[[ 99 132 144 147 142]
 [121 141 133 106 150]]
:
[[ 99 144 142]
 [121 133 150]]

[[146 141 138 140 141 129 119 122 125 137 146 145 147 144 140]
 [121 131 129 127 135 121 107 134 127 123 134 119 120 153 130]]
:
[[146 138 141 119 125 146 147 140]
 [121 129 135 107 127 134 120 130]]

[[108 121 127 125 122 135 133 128 140 118 134 108 107]
 [123 127 123 121 127 141 121 128 151 123 118 122 122]
 [131 130 131 130 131 123 116 132 120 130 133 131 132]
 [111 125 130 129 128 119 128 131 119 120 142 110 109]]
:
[[108 127 122 133 140 134 107]
 [123 123 127 121 151 118 122]
 [131 131 131 116 120 133 132]
 [111 130 128 128 119 142 109]]

[[116 144 127 137 153 124 118 117 115 107 120 117 123 143]
 [144 113 125 115 107 131 139 137 137 149 137 136 133 109]
 [141 115 123 116 108 133 140 139 139 146 137 138 133 114]
 [133 138 112 126 136 126 141 113 107 123 129 109 123 140]
 [128 143 114 127 147 125 130 112 110 120 124 112 122 144]
 [126 139 122 125 146 123 123 112 109 118 123 111 121 137]]
:
[[116 127 153 118 115 120 123]
 [144 125 107 139 137 137 133]
 [141 123 108 140 139 137 133]
 [133 112 136 141 107 129 123]
 [128 114 147 130 110 124 122]
 [126 122 146 123 109 123 121]]

[[136 131 133 135 133]
 [123 122 126 125 142]
 [156 103 146 139 104]]
:
[[136 133 133]
 [123 126 142]
 [156 146 104]]

[[142 143 125 123 108 105 128]
 [156 155 112 106 100 106 150]
 [148 150 115 110 105 107 145]
 [110 111 130 138 140 137 114]]
:
[[142 125 108 128]
 [156 112 100 150]
 [148 115 105 145]
 [110 130 140 114]]

[[131 140 109 111]
 [113 109 139 137]
 [142 145 120 119]
 [143 145 122 122]
 [121 120 138 134]
 [119 115 142 136]
 [116 112 138 135]
 [112 114 125 130]
 [138 145 113 116]
 [151 138 150 146]
 [145 142 134 131]]
:
[[131 109]
 [113 139]
 [142 120]
 [143 122]
 [121 138]
 [119 142]
 [116 138]
 [112 125]
 [138 113]
 [151 150]
 [145 134]]
---
[[117 141 132 107 135]
 [127 142 129 123 123]
 [132 119 123 133 137]
 [123 116 128 119 133]
 [149 126 120 153 131]
 [135 147 122 131 131]]
:
[[149 126 120 153 131]
 [135 147 122 131 131]
 [132 119 123 133 137]
 [123 116 128 119 133]
 [127 142 129 123 123]
 [117 141 132 107 135]]

[[130 134 133 129 115 138 129 111]
 [125 121 120 121 140 130 135 139]
 [145 138 139 124 131 106 132 130]
 [122 125 130 134 131 104 118 135]]
:
[[125 121 120 121 140 130 135 139]
 [122 125 130 134 131 104 118 135]
 [130 134 133 129 115 138 129 111]
 [145 138 139 124 131 106 132 130]]

[[141 123 130]
 [149 121 109]
 [126 130 101]]
:
[[126 130 101]
 [149 121 109]
 [141 123 130]]

[[116 136 141 113 143]
 [121 128 125 157 115]]
:
[[121 128 125 157 115]
 [116 136 141 113 143]]

[[131 130 135 131 126 121 118 129 123 130 120]
 [126 136 123 135 135 132 129 128 139 132 130]
 [127 118 122 134 137 127 132 128 144 127 142]
 [137 131 143 142 137 121 120 129 149 131 131]
 [135 103 138 137 137 121 132 129 145 124 146]
 [130 109 127 140 137 142 149 129 135 128 140]]
:
[[127 118 122 134 137 127 132 128 144 127 142]
 [126 136 123 135 135 132 129 128 139 132 130]
 [130 109 127 140 137 142 149 129 135 128 140]
 [131 130 135 131 126 121 118 129 123 130 120]
 [135 103 138 137 137 121 132 129 145 124 146]
 [137 131 143 142 137 121 120 129 149 131 131]]

[[137 131 105 144 125]
 [128 130 137 107 115]
 [128 132 122 137 138]
 [132 132 109 132 144]]
:
[[137 131 105 144 125]
 [132 132 109 132 144]
 [128 132 122 137 138]
 [128 130 137 107 115]]

[[129 124 125]
 [126 135 142]
 [141 149 147]
 [144 143 114]
 [122 119 138]
 [138 106 108]
 [120 134 145]
 [134 138 141]
 [134 118 123]
 [143 137 111]]
:
[[138 106 108]
 [143 137 111]
 [144 143 114]
 [134 118 123]
 [129 124 125]
 [122 119 138]
 [134 138 141]
 [126 135 142]
 [120 134 145]
 [141 149 147]]

[[140 121 147 140 123 130 108 133 132 119 151 120 108 122 149 130]
 [133 133 120 113 129 132 125 116 130 134 125 128 130 128 118 137]]
:
[[133 133 120 113 129 132 125 116 130 134 125 128 130 128 118 137]
 [140 121 147 140 123 130 108 133 132 119 151 120 108 122 149 130]]
